Here is a tiny trained network, its code and every weight. The questions are about switching its units off for an input and a target symbol, where a switched-off unit gives its printed mean instead of its output.

import numpy as np


def w(rows, s, z=0):
    codes = np.array(rows[::2]) - 128.0
    scale = np.full(codes.shape[1], s)
    scale[-1] = z or s
    return codes * scale


def f(y):
    return y / 2 * (1 + np.tanh(0.7978845608 * (y + 0.044715 * y**3)))


def softmax(a):
    e = np.exp(a - a.max(-1, keepdims=True))
    return e / e.sum(-1, keepdims=True)


def log_softmax(a):
    a = a - a.max(-1, keepdims=True)
    return a - np.log(np.exp(a).sum(-1, keepdims=True))


def net(x, mask):
    ids = ['ΘΞβγδεμτω'.index(c) for c in x.split()]
    T = len(ids)
    res = E[ids] + P[:T]
    r = res
    for j in range(3):
        rows = slice(3 * j, 3 * j + 3)
        q, k, v = (r @ M[0][rows].T for M in (Q, K, V))
        z = softmax(np.where(np.tri(T) > 0, q @ k.T / 3**0.5, -1e9)) @ v
        o = O[0][rows]
        res = res + np.where(mask[j], z, o[:, -1]) @ o[:, :-1]
    y = f(res @ A[0][:, :-1].T + A[0][:, -1])
    res = res + np.where(mask[3:7], y, B[0][:, -1]) @ B[0][:, :-1]
    return log_softmax(res[-1] @ U[:, :-1].T + U[:, -1])


Q, K, V, O, A, B = {}, {}, {}, {}, {}, {}
E = w([
[44,162,186,58,149,188],'Θ',
[114,168,189,24,163,121],'Ξ',
[158,203,208,77,124,194],'β',
[131,55,157,95,168,222],'γ',
[199,163,108,179,166,234],'δ',
[212,124,85,66,163,147],'ε',
[121,90,108,182,149,8],'μ',
[182,109,207,191,117,119],'τ',
[103,147,64,170,50,148],'ω',
],0.013)
P = w([
[101,189,139,146,183,118],'0',
[137,160,139,124,154,139],'1',
[155,143,137,114,124,158],'2',
[155,123,138,94,81,166],'3',
[158,106,126,94,42,180],'4',
[159,80,120,88,18,182],'5',
[164,58,121,73,1,175],'6',
],0.0078)
Q[0] = w([
[159,112,122,159,199,84],'head 1',
[179,137,160,121,150,198],'head 1',
[163,55,64,195,228,98],'head 1',
[102,84,87,161,90,75],'head 2',
[158,125,119,113,2,166],'head 2',
[122,144,151,106,36,131],'head 2',
[191,212,169,65,108,247],'head 3',
[71,84,169,73,91,196],'head 3',
[149,103,107,116,185,167],'head 3',
],0.014)
K[0] = w([
[146,126,191,129,207,136],'head 1',
[177,171,95,115,110,95],'head 1',
[131,151,230,125,233,61],'head 1',
[14,206,144,115,114,123],'head 2',
[132,76,97,108,25,136],'head 2',
[149,109,122,129,55,173],'head 2',
[160,35,108,170,50,125],'head 3',
[200,155,61,143,5,140],'head 3',
[122,133,112,170,92,76],'head 3',
],0.012)
V[0] = w([
[89,91,88,150,106,118],'head 1',
[101,188,140,228,109,142],'head 1',
[44,138,158,132,44,79],'head 1',
[157,134,253,1,135,150],'head 2',
[82,231,121,119,115,113],'head 2',
[177,158,59,93,116,87],'head 2',
[241,208,220,219,84,166],'head 3',
[78,64,226,189,96,90],'head 3',
[175,143,138,107,131,24],'head 3',
],0.0096)
O[0] = w([
[141,163,92,122,123,71,83],'head 1',
[38,128,93,126,53,162,155],'head 1',
[76,203,161,62,75,84,120],'head 1',
[107,234,157,108,184,68,255],'head 2',
[130,149,99,131,9,48,153],'head 2',
[218,90,62,89,149,86,117],'head 2',
[184,195,151,247,93,103,248],'head 3',
[71,13,254,182,105,111,70],'head 3',
[227,101,196,73,97,64,77],'head 3',
],0.0085,0.0076)
A[0] = w([
[154,187,162,134,70,53,58],'neuron 1',
[81,124,160,168,81,206,95],'neuron 2',
[62,131,118,3,121,81,40],'neuron 3',
[101,142,43,218,131,2,250],'neuron 4',
],0.0072,0.0023)
B[0] = w([
[145,164,113,67,58,125,253],'neuron 1',
[68,59,92,193,152,70,207],'neuron 2',
[170,86,69,126,193,2,164],'neuron 3',
[159,13,203,47,147,195,194],'neuron 4',
],0.008,0.0069)
U = w([
[51,126,78,157,142,15,150],'Θ',
[156,121,107,126,132,3,98],'Ξ',
[109,214,166,77,51,123,74],'β',
[22,119,204,73,178,240,74],'γ',
[120,163,46,244,137,141,2],'δ',
[203,121,85,63,185,154,118],'ε',
[156,20,252,6,127,130,202],'μ',
[158,78,216,220,124,41,211],'τ',
[101,81,84,84,32,178,202],'ω',
],0.0054,0.0048)

Each question gives the input, a string of symbols that net reads in full, and the target symbol t.
The units are the heads (3 rows each of Q, K, V and O) and the neurons (one row each of A and B). Each row of codes is followed by its name. A weight is (code - 128) times the scale printed after its matrix; where a second scale follows, it is the last column's (O, A, B and U).
mask holds one flag per unit, heads first, then neurons. A switched-off unit (its flag False) gives its mean, the last column of its rows in O or B, instead of its output. The means were averaged over made-up inputs and are rounded, as every weight is.
A unit's drop is (log p(t) with every unit on - log p(t) with that unit switched off) / (log p(t) with every unit on - log p(t) with every unit switched off).
The circuit of an input: a set's keep is (log p(t) with only the set's units on - log p(t) with every unit switched off) / (log p(t) with every unit on - log p(t) with every unit switched off). Starting from all 7 units, units are removed one at a time, each time the one whose removal leaves the highest keep (on an exact tie, the one counted first), for as long as the keep stays at least 0.8.
units of the circuit, in order: the units of the circuit, biggest drop first
unit that matters most: the unit with the biggest drop
top k neurons: the k neurons with the biggest drops, biggest first
heads that matter: for each layer, one digit per head in row order, 1 if its drop is at least 0.15 and else 0, layers parted by /
drop of u: that unit's drop, to one decimal
input β β γ β, target γ: unit that matters most => head 2
input β β β μ Θ Ξ, target μ: heads that matter => 001
input ω μ ω Θ Θ ε Ξ, target ε: heads that matter => 011
input ε μ β ε β γ, target ε: top 2 neurons => neuron 4; neuron 2
input γ β Θ β γ, target γ: heads that matter => 011
input Θ γ Θ γ Ξ γ Θ, target γ: heads that matter => 011
input Θ μ β ε τ β δ, target τ: heads that matter => 001
input β Θ β δ β ε γ, target ε: units of the circuit, in order => head 3; head 1
input β γ β β τ β, target τ: heads that matter => 001
input Θ ω β β ε Θ Ξ, target Ξ: heads that matter => 101
input β ω β Θ, target Θ: heads that matter => 101
input β β β β Θ, target β: heads that matter => 011
input ω β β β τ β, target τ: heads that matter => 011
input β μ γ, target μ: heads that matter => 001
input β γ γ τ τ γ, target τ: heads that matter => 001
input β ε δ β β β δ, target δ: heads that matter => 001
input τ β ε, target τ: heads that matter => 101
input Θ τ Ξ, target τ: unit that matters most => head 3
input β β Θ γ β ε, target ε: units of the circuit, in order => head 3; head 2
input β ε β γ Θ ε δ, target ε: unit that matters most => head 1
input μ β β δ Θ β, target δ: units of the circuit, in order => head 1; head 3
input β β Ξ, target β: units of the circuit, in order => head 2; neuron 1
input γ γ β, target γ: drop of head 2 => 0.3
input γ δ Θ, target δ: drop of head 1 => 0.2
input β Ξ ω ω β, target ω: drop of head 2 => 1.1
input β γ Θ μ β, target μ: drop of head 3 => 1.3
input β β ε μ β Θ, target μ: top neuron => neuron 2
input Θ Θ Ξ, target Ξ: top 2 neurons => neuron 3; neuron 4
